Here is a tiny trained network, its code and every weight. The questions are about switching its units off for an input and a class, where a switched-off unit gives its printed mean instead of its output.

import numpy as np


def w(rows, s, z=0):
    codes = np.array(rows[::2]) - 128.0
    scale = np.full(codes.shape[1], s)
    scale[-1] = z or s
    return codes * scale


def norm(h):
    return h / np.sqrt((h * h).mean(-1, keepdims=True) + 1e-5)


def f(y):
    return np.maximum(y, 0)


def log_softmax(a):
    a = a - a.max(-1, keepdims=True)
    return a - np.log(np.exp(a).sum(-1, keepdims=True))


def net(x, mask):
    res = np.array(x, float).reshape(1, 8) / 4 @ E
    u = 0
    for l in range(3):
        y = f(norm(res) @ A[l][:, :-1].T + A[l][:, -1])
        res = res + np.where(mask[u : u + 4], y, B[l][:, -1]) @ B[l][:, :-1]
        u += 4
    return log_softmax(norm(res)[-1] @ U[:, :-1].T + U[:, -1])


A, B = {}, {}
E = w([
[81,63,55,230,94],'x0',
[110,79,177,179,142],'x1',
[252,145,66,117,69],'x2',
[203,188,103,104,76],'x3',
[99,151,178,133,88],'x4',
[26,205,15,103,102],'x5',
[190,62,111,100,206],'x6',
[117,103,25,245,96],'x7',
],0.0019)
A[0] = w([
[3,92,35,242,126,3],'0.n1',
[119,215,85,143,47,35],'0.n2',
[53,150,217,52,133,108],'0.n3',
[108,96,191,120,142,53],'0.n4',
],0.0035,0.0018)
B[0] = w([
[29,149,32,238,232,251],'0.n1',
[82,101,109,52,1,181],'0.n2',
[107,102,194,141,151,203],'0.n3',
[96,174,177,148,66,151],'0.n4',
],0.0043,0.0025)
A[1] = w([
[4,154,116,55,98,156],'1.n1',
[109,68,147,128,212,131],'1.n2',
[174,217,153,173,121,254],'1.n3',
[164,129,25,119,103,202],'1.n4',
],0.0037,0.0019)
B[1] = w([
[204,135,132,152,122,245],'1.n1',
[163,182,136,102,70,213],'1.n2',
[81,66,107,114,122,231],'1.n3',
[91,115,253,117,121,255],'1.n4',
],0.0051,0.0022)
A[2] = w([
[138,192,116,35,195,6],'2.n1',
[180,139,145,82,135,109],'2.n2',
[127,185,90,107,3,30],'2.n3',
[189,44,112,162,139,57],'2.n4',
],0.0057,0.0017)
B[2] = w([
[191,2,47,88,215,215],'2.n1',
[55,112,48,182,138,235],'2.n2',
[114,236,110,29,91,253],'2.n3',
[248,200,123,199,23,232],'2.n4',
],0.0056,0.002)
U = w([
[231,134,132,194,82,54],'0',
[101,119,252,120,167,2],'1',
[49,134,67,232,164,232],'2',
[167,65,77,74,210,127],'3',
[112,214,99,67,72,186],'4',
],0.016,0.0006)

Each question gives the input, the list of numbers given to net, and the class t.
The units are the neurons (one row each of A and B). Each row of codes is followed by its name. A weight is (code - 128) times the scale printed after its matrix; where a second scale follows, it is the last column's (A, B and U).
mask holds one flag per neuron, layer by layer. A switched-off neuron (its flag False) gives its mean, the last column of its row in B, instead of its output. The means were averaged over made-up inputs and are rounded, as every weight is.
A unit's drop is (log p(t) with every unit on - log p(t) with that unit switched off) / (log p(t) with every unit on - log p(t) with every unit switched off).
The circuit of an input: a set's keep is (log p(t) with only the set's units on - log p(t) with every unit switched off) / (log p(t) with every unit on - log p(t) with every unit switched off). Starting from all 12 units, units are removed one at a time, each time the one whose removal leaves the highest keep (on an exact tie, the one counted first), for as long as the keep stays at least 0.8.
circuit, biggest first: the units of the circuit, biggest drop first
top k neurons: the k neurons with the biggest drops, biggest first
drop of u: that unit's drop, to one decimal
input [0,2,-6,-2,2,8,2,-5], class 1: top 3 neurons	(0.n3 2.n2 0.n1)
input [-3,7,-8,8,-1,5,3,1], class 3: top 3 neurons	(1.n4 2.n1 1.n2)
input [-5,0,3,-5,3,-2,7,2], class 0: circuit, biggest first	(2.n4)
input [-7,-4,-7,1,-8,4,-7,1], class 3: circuit, biggest first	(2.n1 1.n1)
input [-3,7,-1,-3,3,-7,6,0], class 0: top 2 neurons	(1.n4 2.n4)
input [4,-1,-3,-5,-6,-8,5,-6], class 0: circuit, biggest first	(2.n4 1.n4)
input [-2,-7,0,-3,8,-1,2,5], class 4: top 2 neurons	(0.n2 2.n3)
input [8,7,-8,6,-4,-8,2,-3], class 0: top 2 neurons	(2.n4 1.n4)
input [-1,3,-3,5,1,-4,-8,5], class 4: drop of 1.n3	0.0
input [-5,-5,-3,6,3,-3,5,-6], class 3: drop of 2.n1	0.3
input [2,-3,3,-5,-8,-5,1,4], class 0: drop of 2.n4	0.1
input [-7,-4,1,5,6,1,4,-2], class 3: drop of 2.n1	0.2
